Below is a small trained network, with its code and all its weights. Each question gives an input and a class and asks what happens when units are switched off, that is, made to give their printed mean instead of their output.

import numpy as np


def w(rows, s, z=0):
    codes = np.array(rows[::2]) - 128.0
    scale = np.full(codes.shape[1], s)
    scale[-1] = z or s
    return codes * scale


def f(y):
    return y / 2 * (1 + np.tanh(0.7978845608 * (y + 0.044715 * y**3)))


def log_softmax(a):
    a = a - a.max(-1, keepdims=True)
    return a - np.log(np.exp(a).sum(-1, keepdims=True))


def net(x, mask):
    res = np.array(x, float).reshape(1, 5) / 4 @ E
    y = f(res @ A[0][:, :-1].T + A[0][:, -1])
    res = res + np.where(mask, y, B[0][:, -1]) @ B[0][:, :-1]
    return log_softmax(res[-1] @ U[:, :-1].T + U[:, -1])


A, B = {}, {}
E = w([
[161,145,195,104,186,116,198,102,192],'x0',
[97,112,173,125,184,129,95,190,95],'x1',
[157,141,5,72,146,153,102,161,139],'x2',
[211,42,176,40,151,157,197,152,107],'x3',
[157,59,58,172,73,82,120,85,152],'x4',
],0.012)
A[0] = w([
[184,30,162,119,164,84,139,158,169,137],'N0',
[106,179,71,110,142,196,108,146,120,2],'N1',
[117,163,135,239,97,73,101,102,165,111],'N2',
[81,161,254,118,169,125,142,91,163,131],'N3',
[41,143,121,118,185,136,95,214,35,142],'N4',
[157,188,23,72,167,123,138,139,234,168],'N5',
[41,108,69,219,141,132,35,145,150,168],'N6',
[48,183,125,170,101,126,165,75,157,180],'N7',
[69,108,209,163,124,87,151,130,72,177],'N8',
[197,134,155,82,172,121,206,118,134,242],'N9',
[162,7,71,135,49,100,102,87,118,150],'N10',
[91,145,70,177,120,74,100,171,142,128],'N11',
[170,121,66,124,118,140,65,99,128,96],'N12',
[68,200,136,251,109,61,56,52,157,149],'N13',
[46,160,162,123,175,201,56,168,30,184],'N14',
[72,186,174,136,136,154,135,123,92,193],'N15',
],0.0097,0.0039)
B[0] = w([
[54,90,127,163,131,140,134,104,38,214],'N0',
[161,99,167,131,167,142,126,73,95,164],'N1',
[40,113,103,134,133,89,92,146,131,196],'N2',
[143,152,156,11,162,145,69,138,191,215],'N3',
[188,107,185,65,34,180,100,157,122,206],'N4',
[137,134,189,56,190,154,24,87,203,224],'N5',
[156,212,69,155,55,116,51,208,68,226],'N6',
[85,150,110,111,107,85,141,152,177,188],'N7',
[162,129,119,126,180,146,108,110,190,195],'N8',
[159,133,163,105,150,173,78,75,94,239],'N9',
[116,129,130,124,34,127,186,254,110,253],'N10',
[131,199,126,144,113,148,107,190,130,187],'N11',
[163,110,157,75,127,149,121,152,196,185],'N12',
[69,162,68,128,133,32,126,142,137,241],'N13',
[190,147,186,96,70,170,147,186,163,216],'N14',
[133,173,133,143,102,118,116,199,204,179],'N15',
],0.0094,0.015)
U = w([
[194,128,72,207,162,86,180,103,135,7],'0',
[179,143,151,100,102,162,108,143,136,150],'1',
[127,114,147,118,185,141,107,45,111,135],'2',
[110,92,134,139,86,127,255,134,66,142],'3',
[87,137,110,108,140,94,131,125,173,131],'4',
[92,145,69,153,100,92,116,148,94,124],'5',
[159,152,108,168,131,97,170,121,122,65],'6',
],0.018,0.011)

Each question gives the input, the list of numbers given to net, and the class t.
The units are the neurons (one row each of A and B). Each row of codes is followed by its name. A weight is (code - 128) times the scale printed after its matrix; where a second scale follows, it is the last column's (A, B and U).
mask holds one flag per neuron, in row order. A switched-off neuron (its flag False) gives its mean, the last column of its row in B, instead of its output. The means were averaged over made-up inputs and are rounded, as every weight is.
A unit's drop is (log p(t) with every unit on - log p(t) with that unit switched off) / (log p(t) with every unit on - log p(t) with every unit switched off).
The circuit of an input: a set's keep is (log p(t) with only the set's units on - log p(t) with every unit switched off) / (log p(t) with every unit on - log p(t) with every unit switched off). Starting from the 12 units with the biggest drops (on a tie, the unit counted first), units are removed one at a time, each time the one whose removal leaves the highest keep (on an exact tie, the one counted first), for as long as the keep stays at least 0.8.
units of the circuit, in order: the units of the circuit, biggest drop first
k most important neurons: the k neurons with the biggest drops, biggest first
drop of u: that unit's drop, to one decimal
input [3,5,-7,-6,-2], class 4: units of the circuit, in order -> (N13)
input [7,-4,6,-5,-8], class 2: units of the circuit, in order -> (N10, N6, N5)
input [-8,0,1,5,-1], class 3: 2 most important neurons -> (N5, N3)
input [-7,-7,-4,2,-2], class 3: 2 most important neurons -> (N6, N5)
input [7,6,-5,-6,6], class 4: 3 most important neurons -> (N3, N8, N10)
input [-1,2,2,1,5], class 5: 2 most important neurons -> (N14, N4)
input [-7,-2,-6,-5,-5], class 5: 2 most important neurons -> (N13, N6)
input [7,-8,-7,6,4], class 2: 2 most important neurons -> (N9, N0)
input [2,-7,1,-6,0], class 5: 4 most important neurons -> (N3, N6, N13, N8)
input [4,-2,0,7,2], class 2: drop of N9 -> 0.4
input [5,5,-4,-8,-1], class 4: drop of N3 -> 0.7
input [-4,-4,3,-7,-5], class 5: drop of N13 -> 3.5
input [5,1,-6,6,0], class 2: drop of N7 -> 0.0
input [3,3,4,-7,2], class 5: units of the circuit, in order -> (N6)
